(in the rows, 128 means zero)
Here are made-up elements, facts about them, and rows of numbers that follow some of those facts. Name the element behind each unnamed row.

Facts:
{k475, k503, k192, k952} kadrimol k734
{k853, k818, k527, k268, k972, k930, k568, k624, k649, k130, k500, k627, k817} kadrimol k288
{k971, k846, k697, k403, k692, k459, k716, k206} kadrimol k430
{k405, k389, k908, k41, k159, k731, k782, k244, k631, k285, k454, k17, k945, k452} kadrimol k835
{k260, k313, k65, k685, k929, k158} kadrimol k431
{k168, k97, k505, k732, k514, k24, k112, k498} kadrimol k519
{k196, k708, k463, k329, k226, k702, k954, k321, k999, k754} kadrimol k184
{k525, k456, k573, k10, k197, k391} kadrimol k982
{k236, k33, k87, k250, k59, k880, k510, k147, k93, k562, k473, k139, k190, k60} kadrimol k433
{k248, k277, k990, k650, k804, k813} kadrimol k564
{k526, k4, k918, k362} kadrimol k825
{k49, k774, k743, k917, k921, k270, k838, k802, k912, k401, k423, k840} kadrimol k58
{k441, k582, k358, k127, k18, k189, k814, k932, k707} kadrimol k118
{k106, k419, k863, k676, k506, k807, k432, k128} kadrimol k861
{k258, k815, k738, k520, k101} kadrimol k23
{k259, k856, k344, k988} kadrimol k797
[k475, k168, k846, k33, k87, k389, k708, k441, k41, k277, k403, k573, k972, k917, k358, k65, k880, k676, k93, k244, k432, k650, k24, k128, k344, k473, k190, k945, k321, k112, k840, k60, k999, k988, k754] devitru sibro
[k853, k456, k908, k463, k697, k582, k250, k268, k863, k258, k838, k259, k631, k285, k732, k814, k158, k362, k197, k498, k452, k391, k952] devitru traruram
[k971, k196, k525, k236, k503, k97, k313, k731, k59, k782, k990, k685, k568, k189, k932, k562, k454, k130, k716, k206] devitru drizul
[k405, k49, k4, k226, k127, k270, k18, k807, k918, k514, k929, k707, k804] devitru kegra
[k260, k329, k774, k159, k510, k147, k802, k912, k520, k401] devitru drene
[k818, k248, k526, k527, k106, k743, k419, k930, k921, k506, k692, k815, k459, k856, k738, k505, k192, k10, k624, k101, k702, k649, k17, k139, k423, k954, k500, k813, k627, k817] devitru mufluk
k475 grufer [k503]
k853 grufer [k972]
k971 grufer [k692]
k168 grufer [k112]
k846 grufer [k459, k716]
k248 grufer [k650]
k87 grufer [k250]
k456 grufer [k573]
k389 grufer [k244]
k441 grufer [k18]
k503 grufer [k192]
k41 grufer [k389, k244]
k697 grufer [k692]
k159 grufer [k244]
k582 grufer [k441]
k250 grufer [k93]
k863 grufer [k106]
k59 grufer [k236]
k226 grufer [k321]
k782 grufer [k631]
k880 grufer [k139, k33]
k270 grufer [k743]
k676 grufer [k807, k128]
k18 grufer [k707]
k506 grufer [k106]
k838 grufer [k743]
k93 grufer [k190]
k685 grufer [k929]
k568 grufer [k627, k972]
k244 grufer [k782]
k285 grufer [k405]
k856 grufer [k344]
k505 grufer [k514, k24, k112]
k918 grufer [k4]
k802 grufer [k743, k912, k423]
k192 grufer [k475]
k650 grufer [k990, k813]
k10 grufer [k573, k197]
k189 grufer [k582, k358]
k520 grufer [k815]
k24 grufer [k97]
k932 grufer [k707]
k929 grufer [k313]
k562 grufer [k93]
k702 grufer [k999]
k649 grufer [k624]
k17 grufer [k631]
k344 grufer [k259]
k401 grufer [k912]
k139 grufer [k562]
k190 grufer [k473, k93, k236]
k158 grufer [k685]
k945 grufer [k41]
k954 grufer [k226]
k804 grufer [k277]
k500 grufer [k818, k527]
k813 grufer [k990]
k840 grufer [k49]
k362 grufer [k526, k4]
k452 grufer [k389, k631]
k391 grufer [k10]
k952 grufer [k475]
k988 grufer [k344, k259]
k754 grufer [k708]

Known rows:
[144 114 158 154 164 141 161  99 154 110 178 119 133 100 129 117 139 147
  95 113 123 160 139 115  81 140 113 128 135  88 114  95 111  94  83 164
 135 160 160 143 121 118 126 151  76  74 112 128 175  84 131 134 121 118]: k159
[129 124 169 132 138 135 142 118 160 113 103 112 126 103 152 122 114 143
  88 115 138 133 139 144  94 132 127 119 145 129  89  80 104  91 117 135
 142 156 152 126 108 116 116 147  66  90 120 143 160 111 123 148 104 114]: k582
[138 110 161 138 148 135 145 123 163 105 111 102 127 107 149 147 124 148
  93 121 127 134 137 125  98 130 141 113 141 117 117  92 115 107  95 147
 139 160 167 137 126 115 129 147  63  84 127 138 159 107 132 147  93 123]: k189
[148 131 165 149 136 129 158 125 139  97 139 137 119 124 171 135 117 131
  96 106 146 143 143 138 112 133 103 114 148 103 103  86 121 107 106 144
 140 149 119 141 130 110 120 148  92  83 129 138 155 131 135 140  98 117]: k358
[156 111 157 143 158 127 154 129 144 110 122 102 138 115 151 147 133 128
 100 118 157 146 140 123 100 130 128 114 148 100 117  85 119  97 101 153
 136 155 148 134 132 118 122 149  71  71 118 136 152  97 136 139  93 120]: k918
[138 111 164 143 162 146 154 109 169 102 157 109 126  96 133 122 138 162
  96 118 117 130 138 116  82 139 121 126 135  86 123 103 115 101  74 172
 138 155 171 147 133 116 124 148  67  82 112 138 180  83 125 138 116 121]: k782
[139 137 160 158 129 111 138  93 139 101 149 170 119 114 157 147 102 140
  92 106 127 192 138 141 119 124 122 115 130 130  77  87 123 126 116 127
 135 170 144 160 111 121 152 153  99 110 159 118 157 155 146 144  96 123]: k184
[127 121 166 142 127 130 143 129 164  96 127  97 116 113 161 142 123 148
  93 118 111 144 137 131 109 128 140 103 132 115 114 101 118 112  92 150
 145 151 153 142 123 123 130 143  89  78 138 137 164 120 134 147  76 133]: k196
[158 139 161 155 142 115 164 125 110 122 149 121 145 134 160 113 131  86
 101 105 186 184 147 146 103 132  98 115 150 103  77  77 107  66 130 139
 142 142  97 117 103 125 101 152 113  40 111 126 146 106 140 132  96 112]: k106
[163 128 158 152 153 113 161 121 111 134 138 115 151 118 149 116 133  93
  99 107 197 189 146 140  97 132 102 119 155 104  75  60 105  62 140 136
 136 150 109 113 104 126 103 154  90  49 105 128 141  93 135 134 107 106]: k10
[127 135 171 134 131 141 151 124 158  98 123 123 123 123 162 118 115 135
  92 114 123 115 143 148  97 134 120 119 141 130  97 100 105  92 102 141
 149 149 139 130 109 108 112 147  91  78 123 139 167 127 129 145  96 120]: k258
[159 132 182 162 162 134 180 132 109 121 147 128 143 138 161 108 125  78
  95 107 174 167 145 138 100 136  88 118 152  99  79  82 105  67 120 121
 140 148  84 103 104 108 105 150 115   5  97 137 129 103 144 145  91 109]: k423
[137 124 156 148 144 137 158 117 147 102 141 121 131 132 156 140 124 124
  97 115 121 149 140 128  99 130 127 113 138 112 113 100 112 103  93 141
 142 157 146 134 114 111 127 150  93  65 131 126 158 123 144 140  92 125]: k260
[127 126 158 136 147 153 156 124 169  89 158 116 120 118 152 130 130 145
 108 123 109 124 137 122  96 130 125 118 136  82 129 112 111 110  68 170
 147 147 160 138 129 115 117 144  86  63 127 134 178 105 132 138 122 123]: k731
[149 131 164 148 138 130 160 125 139  96 138 138 121 126 171 135 116 130
  96 106 146 139 143 137 110 134 102 116 149 102 106  87 121 107 106 144
 140 149 119 140 131 109 120 148  91  83 127 138 155 131 135 140 101 116]: k112
[155 104 179 150 177 145 166 134 143 111 114 105 136 115 152 143 124 120
  93 121 148 134 137 115  97 132 118 115 151  96 117  88 118  98  95 134
 134 160 135 118 132 104 126 146  69  36 104 148 136  91 140 153  88 116]: k270
[164 117 150 148 141 116 171 126 126 143 159 128 161 127 151 126 144  86
 102  95 180 180 150 142  95 138 111 118 172 126  96  47  98  55 141 148
 132 156 101 102 118 106  86 152  88  77 101 128 130  89 146 127 110 110]: k139
[151 123 162 148 157 138 161 112 146 102 167 138 122  96 150 119 129 148
 101 108 151 149 141 125  97 138  93 128 151  76 110  77 117 100  96 164
 136 153 136 140 134 115 115 149  70  84 114 138 166  98 123 134 141 107]: k945
[158 139 162 155 142 114 165 126 111 123 152 122 146 135 161 113 132  87
 102 106 184 182 147 145 104 132  99 115 149 104  78  78 107  65 130 139
 142 142  97 118 103 124 102 152 115  39 111 126 145 108 140 132  95 113]: k459
[149 105 153 139 144 130 166 128 163 118 165 151 136 100 153 145 137 125
 105  95 146 131 150 145 115 146 122 119 179 142 137  54 108  90 111 146
 131 163 126 138 161  86 105 148  72 112 129 136 123 123 138 134 127 123]: k190
[133 121 162 138 140 140 152 128 163  93 124 110 124 127 160 144 123 139
  97 120 114 121 139 130 101 130 135 112 136 114 121 109 116 110  84 150
 145 152 155 141 126 111 126 146  85  75 130 136 165 121 138 144  84 129]: k716

Name these rows:
No name comes twice in this set of rows, the named rows included.
[125 134 144 133 130 150 163 125 147  87 105  91 122 135 177 118 119 136
  86 112 127  96 147 146  91 140 112 117 143 129 127  99 102  88 101 126
 153 138 142 133 102 107 113 154  82  65 129 132 170 145 117 137  96 120] => k268
[131 118 191 140 160 154 160 126 157 110 105 123 125 106 153 118 109 134
  82 117 127 113 138 134  90 136 115 125 148 130  95  87 102  90 105 120
 141 161 137 112 108  96 118 146  67  52 104 153 145 107 127 161 100 111] => k838
[139 100 151 132 137 141 157 127 175 113 131 117 140 124 151 157 135 139
  97 110 106 119 141 124  90 135 146 114 156 134 138  81 108 100  95 162
 135 165 157 125 137  93 111 145  60 113 118 138 153 102 143 139  96 126] => k59
[154 112 154 142 154 125 149 124 147 116 107  95 135 117 150 147 129 128
  98 118 159 156 138 124  99 126 128 108 149  91 110  80 120 101 108 149
 135 154 151 131 131 124 121 148  66  74 120 137 148  96 136 140  91 118] => k18
[154 113 184 154 168 146 170 126 138 106 126 138 125 109 162 133 112 129
  87 110 147 131 140 124 102 138  97 123 157 103 105  76 118 103 105 125
 132 162 116 124 131  95 127 147  69  56 109 151 134 112 133 154 104 108] => k840
[149 130 136 147 138 141 173 125 127  85 120 106 121 139 185 135 121 130
  90 105 148 116 148 135 102 140  95 114 152  99 136  87 117 102 103 130
 144 138 123 142 123 107 121 156  81  71 133 130 158 149 123 130 102 116] => k972
[156 110 153 142 136 131 166 126 152 115 147 146 138 121 163 148 130 129
  96  96 138 136 146 133 100 140 115 118 170 123 124  59 112  97 116 156
 131 162 123 125 143  89 105 148  66 120 115 140 142 111 140 133 113 113] => k87
[154 121 160 145 145 126 150 117 141 111 116 128 124 110 160 138 116 137
  92 107 160 155 140 133 104 131 109 115 155  98 100  67 119 105 120 139
 133 156 133 134 130 115 122 149  65  95 124 141 147 113 129 141 109 109] => k441
[134 111 151 134 127 144 162 132 175 103 142 124 134 143 161 155 132 131
  99 110  95 111 142 129  95 135 142 110 152 129 140  98 109 105  85 163
 141 157 148 126 138  90 107 144  82 105 123 136 159 115 148 137  87 130] => k236
[148 120 167 150 133 116 147 122 141 109 133 120 118  94 163 136 120 146
  90 105 153 169 140 134 112 133 112 111 149 108  96  65 122 104 122 144
 133 156 127 140 128 124 127 148  73  93 130 140 149 117 127 144 100 116] => k754
[150 115 181 152 166 148 172 140 142 100 128 113 130 132 162 139 123 113
  96 119 137 125 139 119 102 133 115 112 146  94 119 105 119 102  84 136
 140 152 124 123 133 101 124 145  93  27 109 146 141 106 145 151  78 123] => k49
[123 138 171 136 139 150 156 115 165  95 162 129 119 111 151  99 125 146
  99 114 117 121 142 140  89 138 107 127 136  99 101 106 103  90  86 162
 149 144 144 135 113 113 105 145  93  72 114 139 183 106 122 139 125 116] => k631

The same elements again, as new rows of numbers:
Some elements and their rows:
[122 124 130 113 169 142 150 123 127 108 144 138 118 125 146 116 131 137
 118 133 137 129 111 139 137 148 107]: k818
[197 147 111 124 122  70 139 123 136 136 138 116 105 196  54  77 110 166
 141 127 139 174 121 174 149 127 140]: k159
[124 114 140  95  96 146 201 134 153 133 129 120 158 138 141 131 118 158
  89 141 181 150 124 118 122 148 142]: k912
[102 112 176  74 111 129  88 172 148 160 102 122 114 147 103 137 176  84
 131 150 112 148 110 138 142 137 122]: k288
[176 164 127 122 101  88 104 136 111 110 122 128  93 182  86 113 110 135
  83 102 154 144 131 120 150 140 165]: k454
[177 165 127 122 101  89 104 136 110 109 122 126  93 183  86 114 110 134
  83 102 155 144 132 121 152 140 165]: k731
[181 121 142 135  98 138 139 119 132 113 165 135 152 102 162  68 136 147
 178 138 107  97 141 149 112 126  93]: k456
[109 107 170  82 116 129  88 166 134 171 111 117 110 151 114 143 173  91
 126 154 109 149 112 137 135 145 126]: k519
[104 129 122 145 139 122 120 136 113 124 122 119 109 118 106 165 114 111
 103 101 139 106 133  97 140 138 145]: k999
[116 129 113 149 136 125 116 139 111 124 118 117 115 121 106 161 114 107
 109  99 128 111 134 103 137 120 154]: k432
[139 128 114 123 168 144 147 123 123 102 138 138 127 122 151 109 129 135
 124 127 129 130 109 144 134 125 113]: k192
[109 109 169  85 116 128  89 163 134 168 112 118 111 151 114 142 173  90
 126 154 109 149 113 137 135 144 126]: k431
[144 121 108 157 130 124  91 129  86 122 119 135 133 118 102 169 109  73
 100  98 129 113 123 119 133  95 120]: k168
[134 121 120 117 167 144 143 127 126 110 141 135 125 127 146 110 132 132
 125 132 123 136 110 145 133 128 115]: k930
[ 74 106 163 145 119 164 136  93 176 128 185 150 195  73 196 113 117 147
 202 158  70 127 165 127  80 123  88]: k250
[118 126 133 112 171 142 155 121 128 104 145 140 116 121 144 118 128 141
 116 131 144 126 109 135 139 153 104]: k106
[152 120 105 123 162 148 134 134 122 110 131 133 131 131 151 102 139 122
 133 131 108 141 109 152 127 104 123]: k500
[133 127  96 156 132 129 105 144 106 126 110 116 122 124 112 153 120  97
 117  97 112 116 134 111 131  94 161]: k846
[164 119 154 129 101 135 149 118 142 114 174 134 150 102 158  73 132 157
 174 138 115  97 144 141 115 144  91]: k732
[128 140 116 127  94 118 125 100 131 136  96 136 135 141 130 127 122 146
 127 147 159 136 124 132 113 126 128]: k226
[140 142 100 137  92 120 124 100 127 132  92 136 142 142 134 122 121 143
 132 144 150 138 125 136 107 105 133]: k918

Rows to name:
No name comes twice in this set of rows, the named rows included.
[102 134 127 147 142 120 122 129 108 121 123 124 106 112 107 170 112 113
  97 100 150  96 133  94 144 147 136] => k573
[151 145 143 127 111 136 145 126 148 114 145 123 114  97 180  53 166 185
 196 143 102  74 152 131 119 155 122] => k582
[ 51 113 102 172 149 157  99 124 137 143 115 128 168  92 148 194 108  88
 147 118  73 140 152 100  99  71 155] => k880
[118 124 135 147 136 117 105 118  88 119 131 141 121 110  96 184 100  87
  84  99 160  99 121 105 144 138  98] => k112
[100 157 100 148 148 126 112 147 118 125  88 107  77 117 130 139 149 138
 130 104 117  85 142  91 141 134 185] => k441
[164 105 106 107  81 157 185 152 148 137 113 112 180 151 150 112 128 139
 106 138 141 168 123 138 108  86 169] => k802
[ 92 151 112 145 148 123 117 142 120 124  99 109  81 115 123 149 137 135
 120 103 131  88 141  88 144 147 171] => k358
[174 154 116 139 127  56 133 134 127 148 136 106  90 188  23 117  99 153
 120 102 148 161 133 147 164 139 156] => k782
[112 145 125 128  99 113 139  89 133 128 105 140 129 133 128 136 113 157
 115 146 180 124 125 123 117 149 117] => k4
[124 129 105 155 136 127 111 139 107 122 114 119 118 121 110 158 116 103
 111  98 123 111 132 106 135 109 154] => k650
[134 134 132 128  93 108 113  81 108 130 107 157 145 132 121 148 110 124
 106 148 184 128 113 137 116 133  78] => k514
[ 47  87 165  94 135 142 105 163 135 194  98 104 145 110 153 185 196  81
 152 180 103 145 126 133 106 116  96] => k433
[130 171  92 142 125 118 110 137 123 142  70 118 104 133 144 130 152 147
 137 125 116 124 144 113 130  99 182] => k189
[161 132 115 153 147  64 130 147 121 132 154  94  73 177   9 125  91 135
 120  80 136 135 131 131 172 152 160] => k389
[  4 118 134 162 158 150 104 107 154 133 142 138 157  92 145 207  88 105
 130 120  91 144 158  81 102 118 145] => k93

